m =
[-53.4 -10.8  -2.5  70.3 -32.9 -12.0 -21.8 -11.9   7.4  34.6  21.8   3.1
  21.9 -51.7  -7.3   3.9]
The entry just right of 7.4 is 34.6
The entry just left of 70.3 -> -2.5
What is the entry just left of -7.3? -51.7
The entry just left of -12.0 is -32.9
What is the largest entry? 70.3
What is the minimum? -53.4

((7, 1, 1, 7, 7, 0, 7, 0, 7), (7, 1, 0, 8, 7, 0, 7, 0, 7), (1, 7, 7, 0, 1, 7, 1, 7, 0), (7, 1, 1, 7, 7, 1, 7, 0, 7), (7, 0, 1, 7, 7, 0, 7, 1, 7), (1, 7, 7, 1, 1, 7, 0, 7, 0), (1, 7, 7, 0, 0, 7, 0, 7, 1), (2, 7, 6, 1, 2, 7, 0, 7, 1))
The entry just right of the largest entry is 7
The entry just left of the largest entry -> 0

Questions about the grid below.
1) The entry just left of the largest entry?
2) The 2nd entry in reading order?
[[5.10, -21.15, 6.21, 16.21, 2.61, 8.92], [5.10, -21.56, 6.53, 16.39, 2.61, 9.46], [6.01, -20.55, 6.21, 15.86, 1.10, 7.84], [4.80, -21.56, 6.64, 16.56, 3.37, 10.00]]
1) 6.64
2) -21.15

A =
array([[220, 174, 144,  95,  51, 104, 199,  94, 127],
       [ 58, 103, 133, 181, 225, 172,  78, 183, 150],
       [ 58, 103, 133, 181, 225, 172,  79, 182, 150],
       [ 57, 103, 133, 181, 225, 172,  78, 183, 150],
       [218, 174, 145,  97,  55, 106, 197,  96, 128],
       [ 60, 103, 132, 178, 220, 170,  80, 180, 148],
       [ 59, 104, 133, 181, 224, 172,  79, 182, 150]])
Rows and columns are numbered from 1.
The entry in row 3 and column 1 is 58
The entry at row 1, column 3: 144
Read off the bottom-left entry.
A: 59
Read off the entry directly below the smallest entry.
A: 225
Read off the top-left entry.
A: 220
The top-right entry is 127
The entry just left of 94 is 199
The entry directly above the centre entry: 225
The entry at row 3, column 2: 103
Read off the entry just right of the centre entry.
A: 172
Read off the entry just left of the centre entry.
A: 181
Read off the entry in the bottom-right corner.
A: 150
Read off the entry just right of the smallest entry.
A: 104
Read off the entry at row 2, column 1.
A: 58
Read off the smallest entry.
A: 51
Read off the entry directly below the centre entry.
A: 55
The entry directly above 224: 220
The entry just right of 132 is 178
The entry in row 1 and column 2: 174
Read off the entry directly below 178.
A: 181
Read off the entry just left of 132.
A: 103

W = [[3, 6, 2, 4, 4, 4, 6, 5, 8], [4, 2, 4, 0, 4, 5, 6, 6, 4], [6, 2, 8, 5, 6, 4, 4, 4, 2], [6, 2, 7, 3, 4, 5, 5, 5, 2], [2, 5, 3, 5, 6, 1, 4, 5, 6], [3, 2, 5, 1, 5, 3, 5, 6, 4], [2, 6, 3, 6, 6, 2, 4, 5, 7], [5, 2, 7, 5, 6, 3, 5, 5, 2], [6, 2, 7, 4, 5, 4, 4, 4, 2]]
The entry just right of the centre entry? 1
The entry just left of the smallest entry -> 4
The 4th entry in reading order? 4
The 1st entry in reading order? 3
The centre entry is 6
The third entry in reading order? 2
The entry just left of the centre entry: 5
The fifth entry in reading order? 4
The second entry in reading order? 6

[[-68.7  69.4  69.7 -77.6  76.0]
 [-80.6  80.9  78.4 -91.3  89.7]
 [ 54.8 -57.2 -57.2  61.9 -63.6]
 [-51.4  51.4  49.1 -60.4  59.2]
 [ 31.5 -34.7 -30.6  35.7 -39.0]
 [-72.7  71.7  72.1 -82.0  78.6]
 [ 26.9 -30.0 -28.8  30.4 -32.2]
 [ 61.7 -65.3 -59.6  69.2 -72.2]
 [ -4.1   5.1   2.7  -5.0   6.3]
 [ 63.9 -64.6 -59.9  72.8 -71.6]
 [ 53.6 -56.1 -54.1  59.3 -62.3]]
Read off the fourth entry in reading order.
A: -77.6
Read off the median entry.
A: -4.1
The entry directly above -32.2: 78.6
Read off the entry directly below 89.7.
A: -63.6
The smallest entry in the first column -> -80.6
The largest entry in the first column -> 63.9
Read off the maximum.
A: 89.7
Read off the first entry in reading order.
A: -68.7
Read off the second largest entry.
A: 80.9
The bottom-left entry -> 53.6
The bottom entry of the column that holds the largest entry -> -62.3
Read off the entry directly above 35.7.
A: -60.4
The entry just left of -28.8 -> -30.0
The entry directly above -64.6: 5.1
The entry just left of the centre entry is 71.7
Read off the minimum.
A: -91.3
The 2nd entry, reading row by row: 69.4
The 3rd entry on the main diagonal: -57.2
Read off the entry directly above 78.6.
A: -39.0
Read off the entry directly above -72.2.
A: -32.2
The entry just left of -71.6 -> 72.8
The entry just left of 49.1 is 51.4
Read off the entry just left of -72.2.
A: 69.2
Read off the entry directly below -72.7.
A: 26.9
The entry directly above -59.9 is 2.7
The entry just right of -34.7 -> -30.6
Read off the entry directly below the smallest entry.
A: 61.9
Read off the entry just right of 2.7.
A: -5.0
Read off the entry just right of 69.4.
A: 69.7
The top entry of the column that holds the largest entry: 76.0

Read these off the table that follows.
1) The last entry, reading row by row?
2) The entry directly below 865?
3) The smallest entry in the first column?
4) The second smallest entry?
5) The smallest entry?
6) The largest entry?
7) The entry directly below the smallest entry?
8) The second entry from the end, reading row by row?
[[571 371 527 473 292 543 541]
 [470 456 303 507 493 610 539]
 [653  53 246 569 415 627 575]
 [634 433 509 414 567 433 437]
 [426 448 194 458 500 507 473]
 [608 985 582 546 529 538 462]
 [674 495 887 636 627 361 549]
 [731 408 544 540 554 603 580]
 [648 647 589 474 543 627 461]
 [731 865 457 558 448 466 479]
 [447 750 657 595 838 448 485]
 [715 768 409 597 437 622 525]
 [526 622 449 444 463 541 500]
 [454 266 593 576 494 575 603]]
1) 603
2) 750
3) 426
4) 194
5) 53
6) 985
7) 433
8) 575

B =
[[-38.8  54.3  -5.4 -13.3  15.9  11.8   9.3  70.6 -11.4   9.5  -7.7  15.1
   -3.9  -6.1  -7.7  -2.9]
 [-37.8  52.7  -4.4 -13.6  16.0  11.8   9.9  70.9 -10.1   8.7  -7.7  14.8
   -3.9  -6.2  -7.3  -2.0]
 [-41.6  56.5  -7.2 -14.7  16.6  12.3   7.4  71.7 -12.7   9.2  -6.8  15.1
   -3.2  -7.7  -8.7  -4.2]
 [-43.2  58.2  -7.9 -14.8  16.5  12.7   7.3  72.7 -13.9   9.1  -5.7  14.8
   -2.6  -7.9  -9.0  -4.5]
 [-44.2  59.9  -8.1 -15.3  16.8  13.3   7.1  72.9 -14.6   9.2  -5.0  15.5
   -3.1  -8.5  -9.0  -4.5]
 [-38.2  52.7  -5.0 -13.6  16.4  11.8   9.6  70.4 -10.2   8.7  -7.7  15.4
   -3.8  -6.9  -7.5  -2.1]
 [-37.8  52.7  -4.4 -13.3  15.9  11.8   9.9  70.4 -10.1   8.7  -7.7  14.8
   -3.9  -6.1  -7.3  -2.0]
 [-42.2  56.7  -7.5 -15.3  16.7  12.3   7.3  72.4 -14.0   9.1  -6.2  15.7
   -3.2  -8.0  -8.7  -3.9]
 [-43.1  58.4  -7.6 -14.9  16.8  12.4   7.1  71.9 -13.5   9.3  -6.1  15.1
   -3.3  -8.5  -8.6  -4.3]
 [-41.0  55.7  -6.4 -14.6  16.8  12.5   8.5  71.5 -11.9   9.5  -6.5  14.8
   -3.4  -6.9  -7.9  -2.9]
 [-40.9  55.8  -6.1 -13.7  16.1  11.8   8.0  71.6 -12.3   9.5  -6.8  15.2
   -3.4  -6.9  -8.4  -3.5]
 [-44.2  59.9  -8.1 -15.3  16.7  13.3   7.1  72.9 -14.6   8.9  -5.0  15.7
   -2.6  -8.5  -9.0  -4.5]
 [-39.5  54.9  -6.0 -14.8  16.4  12.3   8.8  70.4 -11.6   9.0  -7.4  14.8
   -3.9  -7.4  -8.2  -3.7]
 [-44.2  59.2  -8.1 -15.1  16.3  13.1   7.4  72.4 -14.6   9.2  -6.0  14.9
   -3.0  -8.1  -9.0  -4.3]
 [-39.0  54.1  -5.4 -13.9  15.9  12.1   8.9  70.8 -11.5   9.3  -7.3  14.8
   -3.5  -7.0  -7.9  -2.8]]
Read off the entry just right of -43.2.
58.2
The entry just left of 8.5: 12.5
Read off the entry just right of 15.4.
-3.8
Read off the entry just right of -39.0.
54.1
Read off the entry just right of -14.0.
9.1
